Below are the code and all the weights of a small trained network. Each question names an input and a target symbol and asks about switching units off, where a switched-off unit gives its printed mean instead of its output.

import numpy as np


def w(rows, s, z=0):
    codes = np.array(rows[::2]) - 128.0
    scale = np.full(codes.shape[1], s)
    scale[-1] = z or s
    return codes * scale


def norm(h):
    return h / np.sqrt((h * h).mean(-1, keepdims=True) + 1e-5)


def softmax(a):
    e = np.exp(a - a.max(-1, keepdims=True))
    return e / e.sum(-1, keepdims=True)


def log_softmax(a):
    a = a - a.max(-1, keepdims=True)
    return a - np.log(np.exp(a).sum(-1, keepdims=True))


def net(x, mask):
    ids = ['ΓΔΘΞΨαβηλμπτφω'.index(c) for c in x.split()]
    T = len(ids)
    res = E[ids] + P[:T]
    u = 0
    for l in range(3):
        r = norm(res)
        for j in range(2):
            rows = slice(2 * j, 2 * j + 2)
            q, k, v = (r @ M[l][rows].T for M in (Q, K, V))
            z = softmax(np.where(np.tri(T) > 0, q @ k.T / 2**0.5, -1e9)) @ v
            o = O[l][rows]
            res = res + np.where(mask[u + j], z, o[:, -1]) @ o[:, :-1]
        u += 2
    return log_softmax(norm(res)[-1] @ U[:, :-1].T + U[:, -1])


Q, K, V, O = {}, {}, {}, {}
E = w([
[93,59,82,87,135,109,190,71],'Γ',
[171,120,89,99,127,119,55,115],'Δ',
[168,166,22,171,120,133,126,144],'Θ',
[139,136,173,171,105,138,108,110],'Ξ',
[117,135,69,124,156,91,37,101],'Ψ',
[132,84,157,193,129,77,122,129],'α',
[121,123,155,153,104,110,114,122],'β',
[132,147,165,182,216,101,57,126],'η',
[167,111,174,187,74,136,111,135],'λ',
[80,6,226,69,185,87,75,137],'μ',
[174,19,174,76,133,254,162,49],'π',
[136,113,119,148,190,217,179,123],'τ',
[167,125,112,85,198,99,122,157],'φ',
[186,134,106,93,208,149,114,134],'ω',
],0.025)
P = w([
[190,164,172,111,123,120,154,74],'0',
[139,51,92,181,181,137,101,118],'1',
[127,67,88,149,164,141,104,159],'2',
[105,84,95,148,140,153,104,186],'3',
[90,100,97,136,113,163,104,217],'4',
[64,119,105,121,80,183,112,253],'5',
[52,143,115,123,69,184,111,255],'6',
],0.009)
Q[0] = w([
[53,16,129,210,18,153,157,76],'L0H1',
[182,78,170,208,179,136,8,209],'L0H1',
[64,74,109,108,58,95,153,62],'L0H2',
[143,141,77,1,220,117,113,212],'L0H2',
],0.0093)
K[0] = w([
[145,101,167,125,181,87,255,5],'L0H1',
[76,189,210,148,123,106,132,242],'L0H1',
[190,62,224,91,114,117,127,102],'L0H2',
[41,88,134,128,164,192,70,239],'L0H2',
],0.0091)
V[0] = w([
[100,140,101,67,71,67,1,65],'L0H1',
[191,188,88,139,171,73,152,127],'L0H1',
[43,185,82,193,176,101,79,59],'L0H2',
[21,96,137,156,154,199,74,201],'L0H2',
],0.0088)
O[0] = w([
[172,151,160,59,140,10,115,220,120],'L0H1',
[117,157,140,166,106,122,70,110,156],'L0H1',
[195,114,145,146,141,142,236,154,147],'L0H2',
[183,101,217,145,153,175,75,143,4],'L0H2',
],0.012,0.0032)
Q[1] = w([
[91,124,213,131,91,131,149,80],'L1H1',
[203,104,80,52,245,147,113,109],'L1H1',
[43,101,157,194,148,82,122,88],'L1H2',
[153,198,173,91,111,99,79,101],'L1H2',
],0.013)
K[1] = w([
[171,105,113,97,190,132,132,34],'L1H1',
[88,83,100,142,114,172,125,253],'L1H1',
[120,135,129,150,160,60,151,41],'L1H2',
[102,79,164,75,190,170,111,131],'L1H2',
],0.014)
V[1] = w([
[46,2,126,154,158,56,102,175],'L1H1',
[114,86,62,179,131,128,114,247],'L1H1',
[228,112,80,159,37,154,153,131],'L1H2',
[57,141,108,142,111,191,125,154],'L1H2',
],0.0098)
O[1] = w([
[45,178,140,41,99,155,54,83,254],'L1H1',
[43,220,43,137,136,241,62,185,158],'L1H1',
[16,162,124,124,254,94,177,160,167],'L1H2',
[193,75,24,127,105,100,162,175,63],'L1H2',
],0.0086,0.008)
Q[2] = w([
[211,137,102,122,106,132,136,208],'L2H1',
[75,150,130,238,8,88,168,175],'L2H1',
[114,156,40,130,121,98,51,97],'L2H2',
[161,196,80,107,126,194,116,163],'L2H2',
],0.012)
K[2] = w([
[165,138,76,141,182,178,97,169],'L2H1',
[207,249,103,111,150,71,177,3],'L2H1',
[48,77,139,127,8,164,144,181],'L2H2',
[99,133,120,100,134,209,137,209],'L2H2',
],0.012)
V[2] = w([
[129,94,93,211,92,114,205,124],'L2H1',
[92,32,130,73,140,123,135,150],'L2H1',
[85,172,84,77,152,211,177,69],'L2H2',
[108,53,163,64,196,99,151,2],'L2H2',
],0.0099)
O[2] = w([
[163,201,122,101,133,180,73,203,75],'L2H1',
[137,80,138,52,141,174,255,143,121],'L2H1',
[127,71,138,238,45,88,198,203,150],'L2H2',
[126,145,153,92,34,203,157,195,254],'L2H2',
],0.011,0.0057)
U = w([
[131,130,8,33,85,131,203,181,123],'Γ',
[101,35,72,162,127,71,183,107,103],'Δ',
[122,192,16,134,206,153,177,160,166],'Θ',
[189,169,172,102,176,91,179,163,254],'Ξ',
[84,187,155,135,218,178,184,60,158],'Ψ',
[82,159,217,181,28,116,113,172,73],'α',
[84,172,132,33,140,17,126,142,84],'β',
[159,154,224,195,175,145,74,119,141],'η',
[106,202,57,47,168,243,57,143,83],'λ',
[67,56,255,79,149,137,151,87,51],'μ',
[205,94,131,68,88,205,136,68,194],'π',
[189,117,111,180,139,215,118,112,216],'τ',
[170,101,94,145,50,128,30,30,90],'φ',
[211,74,131,167,84,110,89,173,131],'ω',
],0.0095,0.0062)

Each question gives the input, a string of symbols that net reads in full, and the target symbol t.
The units are the heads (2 rows each of Q, K, V and O). Each row of codes is followed by its name. A weight is (code - 128) times the scale printed after its matrix; where a second scale follows, it is the last column's (O and U).
mask holds one flag per head, layer by layer. A switched-off head (its flag False) gives its mean, the last column of its rows in O, instead of its output. The means were averaged over made-up inputs and are rounded, as every weight is.
A unit's drop is (log p(t) with every unit on - log p(t) with that unit switched off) / (log p(t) with every unit on - log p(t) with every unit switched off).
The circuit of an input: a set's keep is (log p(t) with only the set's units on - log p(t) with every unit switched off) / (log p(t) with every unit on - log p(t) with every unit switched off). Starting from all 6 units, units are removed one at a time, each time the one whose removal leaves the highest keep (on an exact tie, the one counted first), for as long as the keep stays at least 0.8.
circuit, biggest first: the units of the circuit, biggest drop first
most important unit: the unit with the biggest drop
which heads matter: for each layer, one digit per head in row order, 1 if its drop is at least 0.15 and else 0, layers parted by /
input μ λ α, target μ: circuit, biggest first -> [L2H1, L0H2]
input φ φ Ξ Δ α β, target φ: circuit, biggest first -> [L0H2, L1H2, L2H2]
input Ψ β Ξ, target Ψ: circuit, biggest first -> [L0H1, L0H2, L2H2]
input α Δ Ψ, target β: circuit, biggest first -> [L0H1]
input Δ Δ α Ξ φ Δ, target φ: circuit, biggest first -> [L0H2, L1H2, L2H2]
input φ Δ β, target φ: circuit, biggest first -> [L0H2, L1H2, L0H1]
input Δ α φ Ξ, target Δ: which heads matter -> 10 / 00 / 00
input Ξ β Δ α Γ α α, target Ξ: circuit, biggest first -> [L1H1, L2H2]
input β λ φ α α Δ φ, target β: which heads matter -> 10 / 00 / 11
input α Δ μ Ξ μ φ, target π: which heads matter -> 01 / 01 / 10
input Ξ μ φ Γ β φ, target μ: circuit, biggest first -> [L0H2, L2H1]
input λ π φ, target Γ: which heads matter -> 01 / 01 / 11
input Γ Ξ α β α β, target Γ: which heads matter -> 01 / 11 / 10
input α Γ Δ, target α: circuit, biggest first -> [L2H2]
input α Ψ π λ φ, target Θ: circuit, biggest first -> [L0H1, L1H2]
input Ξ τ α η β, target Ξ: circuit, biggest first -> [L1H1, L2H2]
input α α μ α ω Ξ Δ, target Δ: which heads matter -> 11 / 00 / 11
input π Ξ Δ, target Δ: which heads matter -> 10 / 10 / 11
input α α λ β ω, target μ: which heads matter -> 11 / 00 / 10
input β Δ β φ, target μ: most important unit -> L2H1
input α α α τ, target τ: which heads matter -> 11 / 00 / 01
input φ Γ α λ, target φ: which heads matter -> 01 / 00 / 01
